Each row is followed by roughly how far along a hidden order it lies, from 0 to 30. A new part has a new order.
In the rows, 128 means zero.
128  133  128  130  137  138  128  129  134  125  136  144  132  132  131  135  132  131  141  143  133  140  133 -> 25
134  132  125  132  137  129  130  144  126  111  125  144  125  135  137  134  126  164  150  133  133  132  137 -> 0
128  129  131  130  129  134  132  132  133  138  132  136  134  132  130  131  129  133  142  135  131  131  130 -> 12
142  131  130  129  130  132  130  131  133  135  137  110  132  131  132  134  130  143  137  137  130  131  149 -> 9
129  132  131  121  138  137  128  116  138  145  147  163  147  127  127  144  137  122  160  146  125  133  143 -> 19
132  132  132  126  124  133  134  118  139  144  147  115  146  130  124  201  138  120  134  146  129  145  141 -> 13
178  133  129  129  128  132  128  138  134  130  135  123  134  129  131  144  131  139  138  138  129  133  177 -> 4
144  133  128  138  131  133  128  131  132  129  137  128  124  134  131  138  131  132  140  136  131  132  143 -> 21
121  134  123  133  144  139  128  145  128  104  127  162  123  139  137  123  127  139  141  139  135  134  130 -> 24
127  135  126  158  164  151  126  129  134  124  140  162  137  144  133  129  132  133  140  152  133  133  139 -> 30
131  130  130  126  128  131  136  132  132  129  133  125  136  131  130  231  133  134  131  138  131  136  135 -> 5
130  134  128  129  138  141  126  121  135  133  144  148  136  128  131  133  135  130  158  146  128  133  137 -> 20

Part 2:
133  137  150  128  128  129  132  124  127  124  137  115  120  121  128  130  130  133  115  124  127  125  124 -> 16
149  130  131  123  143  121  130  117  137  159  135  57  135  156  120  120  137  125  111  128  126  126  136 -> 5
139  132  134  126  143  127  134  125  124  138  125  98  126  122  125  125  126  134  123  129  126  123  120 -> 15
150  129  122  122  151  121  132  118  133  168  127  38  138  156  118  118  136  125  118  131  126  125  133 -> 4
118  121  104  129  149  134  128  141  114  125  103  161  116  81  133  128  114  143  142  139  122  120  104 -> 29
125  132  128  129  138  134  134  134  114  122  114  143  118  93  131  129  119  137  135  130  126  125  109 -> 23
148  136  149  123  127  122  130  113  139  152  146  52  136  169  120  123  140  120  107  120  130  131  142 -> 1
119  130  129  130  130  136  128  136  119  113  118  163  114  86  134  132  119  138  132  130  125  125  112 -> 26
146  140  164  125  110  123  128  112  144  141  157  60  132  175  122  126  129  118  100  114  132  135  147 -> 0
124  139  159  131  112  135  131  128  125  103  138  155  113  106  134  135  124  134  119  119  129  128  120 -> 21
116  126  124  130  132  136  127  140  118  112  116  170  114  87  134  131  119  141  134  132  124  124  111 -> 27
110  125  129  131  122  136  122  138  125  100  126  196  109  89  138  135  118  143  129  130  123  121  114 -> 30
132  133  123  128  148  131  138  132  112  133  111  116  123  98  128  126  120  137  136  132  126  125  107 -> 20
143  129  137  124  136  124  126  119  138  146  137  76  127  163  124  124  136  130  108  127  124  124  134 -> 10

Part 3:
133  89  110  124  140  141  156  127  148  177  104  104  135  121  150  166  168  135  139  120  151  143  130  100 -> 12
125  176  164  108  127  129  104  101  100  110  133  149  133  130  117  125  143  118  104  180  161  129  96  116 -> 30
129  128  201  105  117  120  96  163  112  137  79  159  151  195  150  133  88  110  123  186  136  135  145  100 -> 13
114  188  144  104  114  112  77  129  102  91  159  156  117  131  100  59  94  131  122  158  97  116  129  162 -> 26
132  89  75  161  129  141  165  118  173  147  147  93  124  87  137  165  140  148  134  78  126  100  152  151 -> 8
142  82  107  123  147  135  187  148  133  159  93  120  118  153  147  151  139  106  169  74  108  169  135  102 -> 5
131  166  151  105  139  134  132  83  88  107  135  151  123  122  103  133  164  104  122  159  160  152  85  98 -> 30
143  80  136  118  140  133  163  157  121  155  76  139  131  179  149  143  122  99  149  117  121  176  130  85 -> 6
123  117  84  153  133  124  140  136  153  123  158  109  114  91  121  107  130  157  136  90  100  109  152  170 -> 18
132  85  68  158  128  142  167  133  176  155  144  90  126  92  140  164  146  145  137  73  134  94  151  149 -> 5
142  77  127  120  146  143  182  127  145  163  89  116  130  143  152  187  160  109  147  100  141  157  120  92 -> 3
124  125  65  152  140  114  133  127  135  105  167  117  96  95  106  98  122  144  150  80  78  132  146  167 -> 21
140  144  143  85  158  138  155  71  79  113  113  150  113  131  109  159  192  94  144  138  167  197  74  69 -> 7
112  173  118  132  122  107  80  109  122  85  175  130  112  104  93  83  124  168  119  134  103  107  133  172 -> 21
140  73  62  152  139  153  212  119  169  168  140  89  117  84  140  186  164  134  149  52  131  125  141  128 -> 0
141  67  49  158  143  138  202  147  151  145  131  103  138  115  126  140  135  118  167  57  94  127  149  132 -> 5
